[ -5.0   0.9 -11.2   4.3 -30.1  13.3  25.7 -78.7  -2.3 -19.8  34.1 -12.5
   7.6 -15.0  -0.2  23.1   3.5  -9.1  -0.2  -4.1  -9.5   0.0]  [29]:<45>
[  3.7 -10.2   6.7  -6.2   1.2  -9.5  25.9 -20.9  -7.9  -1.1  30.5   8.5
  -6.4   4.4 -17.3 -10.3   6.8  12.1  -7.3  13.3   0.8  -5.3]  [29]:<45>
[  3.0  -1.0  -4.1 -13.0  18.2  30.5  47.9  -6.9   9.2 -10.1  27.3 -17.6
  10.0 -14.5  -7.9  22.8 -12.5  -1.2   1.7   3.5 -11.5  -8.6]  [29]:<44>
[-12.4  38.6  16.1  -0.4   4.9  15.4 -14.0 -27.9  -7.9 -49.9  -1.7 -26.2
  -8.9   3.0   0.0  28.4   1.0  -9.4  -2.4   1.8 -10.2  15.0]  [31]:<53>
[ -1.5  31.5  -2.5  -1.8  -9.0  14.8  11.5 -26.6  -2.0 -22.4   7.9 -29.8
  -8.9  -4.0   0.5  16.3  -9.3  -3.2   2.6 -15.8 -13.9   3.1]  [31]:<53>
[ 25.9  18.1  15.9  14.2 -46.2  16.2  12.1 -53.2  -9.7  20.1 -11.8  11.7
  17.7  11.7   9.0 -20.4  -5.9  12.6  12.2  -1.4 -45.1 -14.4]  [31]:<53>
[-30.7 -15.9  11.6 -13.6 -21.5  41.1  15.9 -27.6 -27.2 -72.9  44.0 -51.2
 -38.7  12.8   6.9  47.5   7.0  10.9 -17.0   7.7 -11.8   1.5]  [29]:<45>
[  8.5  21.2  45.0   0.0 -19.3  24.7   7.3 -31.4 -11.0   5.9   0.1  -6.0
 -35.9   9.1  -6.9  -9.6   9.6  -2.1   2.9  -5.3 -19.2   1.8]  [31]:<53>
[ -5.4   5.1 -30.8  -0.8   4.3   4.0  25.2 -12.1 -89.4   7.7   5.9  -0.5
  24.5   0.7  14.8   8.7  -7.2  -9.4  -1.3   2.8 -14.2  -2.5]  [29]:<45>
[  5.7  -1.1  50.1 -13.6 -45.2  26.7  28.5 -43.9   5.8   1.5  -3.6  20.3
 -50.8  26.2  -5.7 -49.6  18.1  28.4  22.5 -10.4 -59.9 -16.8]  [31]:<53>
[ -1.8 -10.0  -6.8 -15.1   5.2  16.6  18.5   3.1 -15.4 -26.5  22.2 -29.4
 -10.4   1.3   0.0  29.4  10.6   2.8  -5.2   2.0 -13.5  18.2]  [29]:<44>
[ 18.5 -50.2 -21.0   5.8   7.4   4.6   9.7  44.5  14.1 -13.1  -1.8  17.6
  15.1  -4.5 -18.3 -27.0 -18.6  -0.3  16.1  -3.0 -20.0   3.6]  [23]:<51>
[ 19.5  25.3  24.9   9.2  -8.7  13.2  21.5 -40.6   6.8  29.4 -29.7  30.7
  -4.7   1.6 -19.8 -21.2  -7.4  -5.3   4.7  -7.8 -23.9   2.7]  [31]:<53>
[-34.7 -18.8  14.1 -20.1 -33.7  19.1  41.6  -0.3  -8.8 -38.5  49.6 -17.1
 -28.1  -4.5  -3.1  -3.2  14.4  13.0   4.3  -8.1 -22.2  -5.2]  [29]:<45>
[  5.3  42.7  27.7  11.9 -33.4  10.9  14.0 -21.0  -7.7   5.2   1.4   1.0
 -10.9   7.2  -5.1   4.9   8.8   3.6   4.6  -7.4 -11.5   3.2]  [31]:<38>
[  1.4   2.1 -17.7   8.7 -50.8  -3.1  33.4 -10.9   8.4  32.2  -8.6  32.8
  20.6  -6.0   6.3 -36.3  13.9  19.5   9.4 -17.2 -23.5  -5.5]  [23]:<39>
[ 17.5   3.6   3.0 -10.8   4.2  13.7  10.5 -12.6  -3.5  -5.7 -14.8   1.3
 -19.1  -7.3  -7.6   4.4 -12.4  -3.6  -6.5  -5.5 -16.7  27.6]  [31]:<38>
[-13.3  16.8  24.6   0.4 -30.4  25.7   7.6 -47.6  -1.2  -9.3 -15.9  10.0
 -20.0  21.5  -4.9  -8.8   1.5   0.5   2.2  -8.1 -11.8  -1.4]  [31]:<53>
[ 18.7   3.7 -53.0  10.3 -12.9  -0.7   2.4   6.0   1.8  -4.4 -13.1  35.2
  47.6 -27.1  -8.1  -9.2 -25.1  -8.5  -9.8  -3.2 -35.0  -6.3]  [23]:<51>
[  9.9 -16.1  -8.1  -6.1  -3.3  14.2  19.9  -9.3 -11.4 -28.2  47.3  -3.2
  -2.5  -4.5  10.7  19.9   4.7  -0.9   2.8  -1.3 -13.8  -1.9]  [29]:<44>
[-10.5   0.8   4.8  -5.3 -10.2   8.5  28.9  -3.1  -5.6 -13.9  17.6  -6.7
   8.5  -4.3   4.8   2.3  -6.3   6.4  -0.2   1.2 -18.3  -1.3]  [29]:<44>
[  9.2   5.8 -40.5  17.2  15.7   3.7  36.8  45.5 -10.3   5.1  -9.5   3.0
  62.5 -28.0 -13.2   4.0 -14.4  -6.8  -9.9   6.1 -28.7  10.5]  [29]:<44>
[  7.2  11.8 -37.1   0.1  11.7  21.1  -8.2  64.0  -4.9 -58.7  -8.2 -13.9
  10.2 -24.9  14.7  27.0 -15.6 -18.7  -9.6   3.6 -17.0  11.2]  [23]:<39>
[ 28.4   6.8  -6.0   3.8  -5.4  20.9  25.7  -4.5   2.4  -7.3  20.4  13.9
   1.1 -16.7  -7.2 -24.2  -8.1  -6.3 -10.4  -3.0 -30.0   5.5]  [29]:<45>

[-26.5  11.6   3.7   1.3  18.2   8.9   5.7 -21.8 -12.8  -0.8  -0.8  -1.8
   2.5  -5.7  16.3   1.7  -4.7 -10.1  28.5 -72.4   9.9   0.9]  <29>:[42]
[-22.6  -2.9  13.5   2.3 -17.7 -12.4 -16.1   3.5  -2.8  -5.2  -5.8 -14.1
   2.9   9.8 -15.4   8.3  -3.7  15.1   8.5   8.7  -3.1  -8.4]  <35>:[43]
[  2.4   8.8  -1.1   8.5  -0.8  -8.3  -3.3   9.5  30.0  19.1  -9.7   5.5
   0.7 -11.0   4.7  -2.2 -11.0   0.9 -25.0 -11.4  -3.6  -2.1]  <33>:[53]
[-21.8 -43.6   4.5 -12.9  11.1 -17.1   1.3 -23.8 -25.3 -13.5   0.8   5.2
 -12.5   7.3   9.6  11.0  18.2  -2.8  54.8  11.2   1.8  -1.1]  <29>:[65]
[-27.8  -1.5  -6.9  -7.4  17.6  -6.0  13.7 -25.4 -23.2  -2.2   0.8  -9.0
 -12.8   4.4  10.6  11.0   0.0   2.7  43.4   0.1  18.6  -1.0]  <29>:[65]
[-19.8  -2.5 -14.0  -8.0   2.8  14.7 -15.3 -21.5  16.9  14.6   2.5   6.1
  -6.6   3.7   3.7 -12.8   0.3   6.4   6.9  -6.8  -4.1   3.1]  <29>:[54]
[-24.4  13.2   7.7  -6.6  26.6  -0.3   7.1 -24.7 -19.8  -3.2  -2.3 -10.4
 -13.1   1.1  11.9   7.7   9.7   0.0  44.7   6.6  23.7  -4.2]  <29>:[65]
[-21.7  -8.7   8.6  -5.9 -16.7 -19.9   1.6 -14.2 -25.4 -11.2  -0.2 -23.7
  16.0  31.0 -13.9  16.8  16.4   5.9  23.2  10.9  -0.4 -12.0]  <35>:[43]
[-18.6  25.0   5.5  16.4 -17.6 -13.0 -15.5   5.7  -2.1  16.7   4.5 -28.2
 -11.8   4.0   0.9  23.9   4.6   0.5   7.8 -11.8   7.7   1.4]  <33>:[53]
[-39.7  -1.1   2.8  -4.0 -29.0 -18.7 -10.9 -21.0 -17.0 -20.8  11.9  -8.6
   4.3  16.9 -11.5  24.1   0.9 -19.4  26.9  -4.8   8.1  -2.0]  <35>:[64]
[-31.3 -17.5  -2.7 -10.1 -18.2  -4.1  -2.1  -7.8   0.9  -2.5  13.2  -6.0
  -8.1  20.4  -3.3  10.4   1.6  -6.9  12.8  -3.7  -3.4  -8.6]  <35>:[64]
[ -9.9  12.3  10.0  -2.6   4.6   9.0 -19.1 -21.2 -18.5   9.1  -1.3 -16.7
 -14.1  -2.1   1.0   5.0   1.7   1.7  26.3  17.6  19.0   7.8]  <29>:[42]
[-28.1 -25.2   3.8  -9.1 -24.3 -17.7 -17.1 -15.2  -3.8  -3.2  10.8  -8.4
   0.5  23.5   5.5   9.6   7.2   2.7  25.3  -8.6  -1.5 -26.0]  <35>:[64]
[-42.8   4.7  11.4   3.9   6.2   6.4  20.0 -30.6 -17.0  -2.3   2.0 -15.5
 -14.5  22.5  -9.0  15.5  13.5 -10.4  26.4   2.3  21.5   8.5]  <29>:[54]
[-19.3  -6.9  10.5 -12.7  26.6 -17.7  16.4 -33.2 -20.4  -2.4  -5.9  -1.9
 -24.7   9.9   6.5  -2.8  21.1  -0.9  32.6  23.0   6.9  -7.5]  <29>:[42]
[-22.1  -5.4   7.6   3.7 -11.9  -1.4  -2.0 -12.8 -13.1   1.0  10.4 -29.6
 -11.1  27.0   1.3  15.9  -0.1 -17.5  14.3  13.2   8.7  -8.4]  <35>:[58]
[-33.7 -13.3   2.9   2.6 -19.3  -5.3   2.7  -8.0  -4.8   2.6   5.2 -30.6
   4.3   6.5 -23.4  16.6  -1.7  -1.9   7.6  -3.9   1.8  -8.6]  <35>:[58]
[-24.3   7.7 -13.4  -1.9  22.3 -13.6   4.7 -34.2 -25.9  -0.7   5.1  15.0
  -7.2  -8.6  18.3  -9.2  10.5   8.1  36.0  34.6   6.8   0.7]  <29>:[42]
[ 18.4  -3.9  16.5  -1.1 -10.6 -20.4   9.6  13.7  -3.0  -6.2   5.0  -8.4
 -11.9   9.2  -5.9  18.9  12.5   1.2 -23.3   3.8  -0.9  -5.9]  <33>:[48]
[ -5.6  12.0  18.5  10.0 -11.0  -8.9  -0.4  -8.1  -6.4  10.0  -5.1 -16.3
  -9.9   7.2  -1.3  26.9  -6.3  -2.0 -11.8 -10.6  12.5  -4.3]  <33>:[59]
[-23.5 -12.3   8.8  -6.1  -9.5 -19.3  10.5 -13.8  -7.9   4.6  11.3 -33.1
  -9.4  33.0 -14.3 -10.4  12.2  12.2  17.2  12.4  -6.0  -8.7]  <35>:[64]
[-17.3 -14.5  -4.5 -19.6 -20.8 -19.0  -7.5 -15.1 -10.1 -11.5   3.2 -15.5
   9.1   3.7 -17.1  -2.3  -5.2  -3.2  22.1   6.6  -6.7 -16.5]  <35>:[43]
[-15.1  -0.8  -4.7  -4.1  -3.1 -10.4  -1.5 -42.6  -8.2   7.3  10.2 -10.2
  -8.5  -2.4 -12.3 -15.9  16.5  -5.5  29.4  -0.5  -0.4  -1.8]  <29>:[54]
[  2.3   1.8  -6.2  -9.9  29.9   5.5  10.6 -12.6 -10.6   1.7   2.7  -6.0
 -12.5  -0.1   3.3   3.5 -11.3   9.6  15.9  17.9   8.9  11.1]  <29>:[65]
[ -9.4   2.9  21.7  -7.0  -7.8  -8.2   7.1  10.1   3.7   2.1   8.1  -2.3
  -0.3  10.1  -9.9  23.8   5.7  -2.6  -4.6 -12.7  -4.3  -5.2]  <33>:[59]
[-52.6  -5.4  -0.4  15.3 -17.9  23.1 -32.5 -26.1  26.3  17.5  13.2 -23.4
  14.6  -3.5 -16.1   5.0 -25.0 -14.7  -9.1 -13.4 -11.8  -4.0]  <35>:[58]
[-14.3   2.2  15.8   3.3 -17.8 -20.3 -10.7   6.1  -6.5  -5.7  -5.8 -14.5
  -4.2  14.8  -3.2  24.1   1.0  -1.9  -6.1 -11.4  -1.8 -10.2]  <33>:[48]
[ -2.7  -1.7   1.8   5.9 -11.0 -26.9   3.9   1.1  -1.7  16.2  -0.1   0.6
  -7.4  18.5  -4.5   0.2  -5.4  -5.0   5.6 -15.3   5.2  -5.5]  <33>:[59]
[ -6.7   4.7   4.1  -4.4  19.3  -3.5  22.9 -23.8 -19.1  -6.8  -2.0  -1.2
   1.3  -0.1   6.7  -2.7   5.2   7.4  26.1   8.1  10.3 -13.4]  <29>:[65]
[-20.4 -12.3  -5.3   9.9  -4.7 -13.3   6.0   0.9  -7.7  16.5   1.2 -22.1
   1.6   7.6 -22.0  14.3  -3.4   2.5  -2.8 -23.7  -7.3  31.3]  <33>:[59]
[-49.7 -13.3   8.5  -8.2 -21.0  -6.8   5.9 -18.2  -8.3 -12.8   5.1 -19.1
  -8.3  24.1   1.1   6.2  -2.0  -1.2   7.5   5.2   1.3  -9.8]  <35>:[64]
[ -4.1   1.4   5.5   5.2  -5.2 -16.2   9.7   7.5   0.2  -1.6 -16.8  -1.7
 -10.6   9.6  -4.7  11.0   5.0   4.4  -6.1  -0.5  -0.8  -6.6]  <33>:[59]
[-12.8   7.4   8.7 -13.7  -2.9 -34.5  -4.8   3.6 -12.5  -0.7  -0.1  -4.8
 -22.4   2.6  -4.1  23.9   6.2   2.4  -1.8 -11.6   4.3 -12.4]  <33>:[53]
[-16.9  15.4  16.2  16.8 -12.0 -27.2  -5.0   4.8  -8.0  10.2  -4.3 -14.8
 -14.2  -0.4 -13.9  -1.1   4.8  -6.8  -2.6  -8.6   4.7 -15.3]  <33>:[53]
[-55.4  15.7   6.6   6.4   5.8  11.7 -13.1 -18.3   6.2   2.9   3.2 -33.4
   9.1  -3.6  -1.2   6.1 -12.3 -14.4  28.3 -10.2  24.7   2.0]  <29>:[54]
[ -5.8   6.9   6.9   6.2  -9.7 -22.8  -7.3   7.1  -8.3  -0.7  -0.5  -6.7
  -0.3   0.3  -1.0  14.3  10.1   7.8  -9.6 -21.4  -3.2  -6.9]  <33>:[48]
[-10.1   0.3  -6.8  -5.5  47.7  16.5  26.4   8.8   8.6   8.2  -1.7   7.0
  10.6  -5.3  -2.0 -13.3 -10.4  -4.7  12.5   1.4  -2.3  -7.1]  <29>:[65]
[ -4.6   0.6   2.7  -3.4  -8.5 -31.1   3.5  -1.2  -5.4  -4.9   3.3   5.3
  -3.1   6.1 -14.8   6.7  10.3   4.1  11.7 -22.1  -0.2 -20.9]  <33>:[59]
[ -3.9  -9.1   0.4  -5.7  18.5 -12.0   2.6  -6.4 -12.2 -11.3  -1.1   4.9
  29.6   5.4   2.2  -0.2   3.4   2.1  26.1  -0.5   6.1  -1.7]  <29>:[65]
[-34.4  13.2  12.6  11.0  20.0  21.0  -8.8 -20.6 -10.6  11.4  -0.6  -5.2
 -15.6  -5.3   9.8  -3.7 -11.4 -13.9   6.8  -0.4   8.4   4.0]  <29>:[42]
[-85.8   3.5  -0.7  -9.3   1.5  -9.2   8.8 -37.6  -7.4   5.0  16.5   9.5
 -11.4  15.2  13.6   3.3  15.1  -0.8  20.8  -7.0   6.4  -6.3]  <29>:[54]
[  5.5  19.3  21.2   2.9  -8.1 -31.6  -7.9   7.9 -17.3  -1.9  -6.2 -21.4
 -11.5   1.7   1.9  40.8  -2.4 -12.0  -2.7 -11.2  11.0  12.2]  <33>:[53]
[ -7.5   2.4  -6.3  -8.0  -8.9 -47.9  -5.2  -9.4 -22.6  -7.1  -1.0   8.3
  -6.8   2.1  13.6  13.4  10.2   1.3  26.9 -22.0   5.5  -4.9]  <33>:[53]
[-30.9 -18.9   7.1   6.8 -22.2 -11.8 -14.4 -15.1 -19.4   4.4   5.6 -18.5
  -6.7  23.0  -0.3   9.4  12.1  -0.2  38.9   1.3   1.1  -7.4]  <35>:[64]
[-27.2   7.9   9.8 -27.9  21.0 -24.8   5.8 -32.8 -29.9 -18.8   1.4  10.0
 -23.1  17.8  30.7  14.0  16.6   8.0  36.9  -2.4  12.2   6.7]  <29>:[54]
[-28.1 -11.7  -2.4   2.1 -26.5  -9.3  -6.1 -10.7   0.2  -3.4   9.0  -7.3
  11.9  14.5 -17.2  11.5  -5.2   4.9   2.1  18.2  -9.5  -6.1]  <35>:[43]
[-34.9  -2.2   7.2  -8.9 -20.3   7.2  -8.3  -8.2   8.4   8.0   7.2 -18.9
   4.1  16.3  -2.9   4.1  -9.4 -10.6  -8.9   0.6  -5.3 -12.6]  <35>:[64]
[ -6.5   8.4  13.8  12.5   2.8 -46.2  -6.1   5.7 -10.6   0.7   9.6 -18.2
 -10.0  -7.2   0.4  22.7   9.2   2.4   8.7 -19.9   6.6   0.0]  <33>:[53]

[ -9.4  -6.1  -4.1  -0.5   0.0   3.0  11.6   0.5  -0.6  -9.5  -6.6   1.2
  -5.5  15.2 -18.6   1.6  -0.7 -26.1   5.3   0.9  13.7 -27.3]  (85):(33)
[  5.5  -8.9  -8.6   0.4 -18.9   2.4  -1.3 -18.7  23.4   2.9   4.6  15.6
   1.8 -12.3  -5.8  30.0  -7.8   7.2   5.8   7.9   0.6   1.4]  (78):(25)
[ -0.2 -15.2   3.1   8.0 -29.2  15.9  18.8  -8.8   1.7 -17.3  13.3  14.3
   9.1 -10.8   4.4   6.1  -5.9  25.4   8.1  -9.2  22.7  -5.7]  (86):(32)
[  0.9  -5.9  -5.9 -12.1   2.2  11.5  -6.1   3.9  -6.8  -2.3  -6.2  -2.5
  -3.4 -19.8   1.7  -3.5  -2.5  11.8  14.0  -9.5   3.2  -5.0]  (86):(32)
[  2.6  -3.8  -7.4   8.8  -8.5  -5.4   5.0  -1.6   0.1  -6.8   1.2   4.8
   1.3  -7.0 -11.0  17.7 -21.1 -12.6   6.9  12.3   3.3   5.6]  (78):(25)
[  4.4  -6.6  -0.6 -12.4  -9.9  19.1   1.1   8.9 -21.1  -8.5  -2.3  17.0
  14.6 -12.4   6.0  -4.1  -1.9  25.0   9.1  -1.9  16.9  -0.1]  (86):(32)
[ 13.6  -5.3  -4.1   1.8  -9.2  14.4  -3.7   3.0 -11.3 -10.5   0.0   6.0
   4.6 -14.5   4.9  -5.4  -6.2  23.7   7.6  -7.3  12.4 -21.2]  (86):(32)
[  4.6   2.7 -19.9  13.9  -1.9   2.8  -5.1   0.2   6.4  -0.4  12.0   5.0
   4.0   2.2 -25.1  33.0  -9.1  -4.7   7.8   6.0  -7.2  12.4]  (78):(25)
[ -7.2  10.6 -12.5  38.6   5.8   9.6  -8.9  -2.8   4.4   7.6  -8.3   4.5
  14.4  -6.3  -0.6  17.9 -22.6   8.9   8.0  16.1  -3.6  16.0]  (78):(30)
[  6.2 -16.4  -4.8 -16.7  -3.0  -4.5  20.4  -0.8   3.3 -12.2  -3.7 -15.2
   0.9  14.6  -1.5  -3.9 -16.9 -23.4   3.3  -3.2  -2.3  -7.3]  (85):(37)
[ -4.2  -3.8 -13.1  -8.1  -1.9  11.1  -1.1   3.6  21.0   1.6 -23.2   3.2
  -3.3 -10.7 -24.1  21.4 -12.2   7.6   3.8  15.7   0.7  -1.1]  (78):(30)
[  4.2 -11.8  -1.9  -5.1  -0.8  16.6   5.0   7.1 -13.1 -13.1   8.0  -3.5
   4.4  -0.7  -2.1 -15.9  -2.1  20.1  13.2  -7.0  13.2  -7.6]  (86):(32)
[ -3.6  -4.6 -16.7  -3.4   2.3  -5.1  18.8   3.8  -2.4 -11.2  -3.9  -2.6
  -0.5  13.3 -25.5  -3.7  -6.0 -26.5   4.6   0.1   6.4 -12.6]  (85):(33)
[ -1.2  -6.3  -0.1   1.4  -0.6  17.0  -0.4  18.4  -8.0  -7.7 -11.6   7.7
  10.9  -1.3  -0.1  -2.6  -0.3  17.3   2.1   7.8   7.9   0.8]  (86):(23)
[  0.4  -5.4   2.0   2.2  -9.1  11.9   7.4   3.3 -13.5  -2.6  -4.5   3.5
  14.0 -12.2   9.9  -4.4 -14.3   3.7   6.7  -4.7  20.0 -13.5]  (86):(23)
[  3.0 -14.2 -15.9   3.3  -1.2  -3.1   0.6  -0.1  11.7   2.3 -13.9   4.8
   0.7   4.9  10.3  17.5 -20.9  11.5   4.5   2.5   1.0   4.2]  (78):(30)
[-13.3 -18.4  -8.7  -5.4  -5.4   8.1  23.3   0.7  -7.2 -20.8  -5.8   0.7
  -0.7  35.7 -15.6 -12.3 -10.9 -27.5  -9.1   1.6  15.8 -21.5]  (85):(33)
[  1.2 -12.6 -12.9   1.0   0.2   7.6  -3.5   2.2 -20.3 -10.0  -0.2   3.2
   3.0  -9.4  -7.6  -0.7   3.8  14.4  10.2  -9.3   8.9   4.5]  (86):(32)
[-14.7 -10.0 -12.6  -6.6  -6.0   2.5  15.2  -3.2  -0.8  -6.3 -18.0  12.4
  -7.3  13.3 -17.8  -1.1  -0.8 -23.8  -1.6  -0.3  17.6 -21.1]  (85):(33)
[  0.3  -9.9   3.4  -7.9 -12.8   0.7  -4.0  10.9   4.0   1.7  -7.1 -13.1
  -1.2   0.7 -13.9   1.4 -15.3 -11.6   2.1   8.5 -14.9   8.4]  (78):(30)
[ -0.1 -11.3 -10.6  -1.4   7.4  10.8  -2.7   7.5  10.2   8.3  -8.6   3.9
   4.5  -5.9 -11.5  23.3  -1.6  -5.0  15.1   8.9   4.3  -2.5]  (78):(30)
[ -7.0  -5.8  -7.6  -8.6  -7.9  -4.1  19.1   1.2   7.7  -0.8 -11.0  -4.2
  -8.1   9.4  -7.0  -2.8 -14.6 -32.1   0.5   6.1  24.7 -17.7]  (85):(37)
[  5.2  -7.5 -12.1  -3.6   1.4  27.6  -6.1   7.2   9.2   9.8 -10.1   5.8
   6.5  22.3  -8.8  22.6  -1.6  10.2  11.5  12.1   7.5  -0.8]  (78):(30)
[ -9.0   1.2 -15.7   1.3  -5.2  13.0 -33.4   1.6  10.5   2.3 -11.1   4.5
   9.0   1.7  -1.8  18.2  -5.0  11.7   3.3  17.4  -9.8   8.4]  (78):(30)
[-10.4 -10.5  -8.3  -5.2  -7.6   6.3  34.1   0.3  -3.1  10.0 -11.0  -6.6
   8.0  20.5 -18.3  -9.5  -8.7 -14.4 -11.2   6.4  13.1  -2.6]  (85):(33)
[  2.4   5.7 -17.4  19.2   7.4   6.7  -4.2   2.0   8.2   2.5   0.5   6.9
   6.6   7.6  -4.9  26.5  -0.8   7.7  -1.8  13.4  -3.4   8.6]  (78):(25)
[  9.8  -4.3  -5.9   0.4   4.3   5.1  -1.3  -8.2 -19.2  -6.1  -2.1  18.5
  15.6 -10.1  -1.4  -4.6  -2.7  17.4   9.1 -10.1  15.4   6.8]  (86):(23)
[  6.0 -13.4  12.6  -8.6  -5.2  10.4   2.4  15.6  -6.6  -5.7   2.4  21.9
  13.5  -9.3   0.1  -3.1   3.9  13.1  11.7  -5.2  17.7  -5.5]  (86):(32)
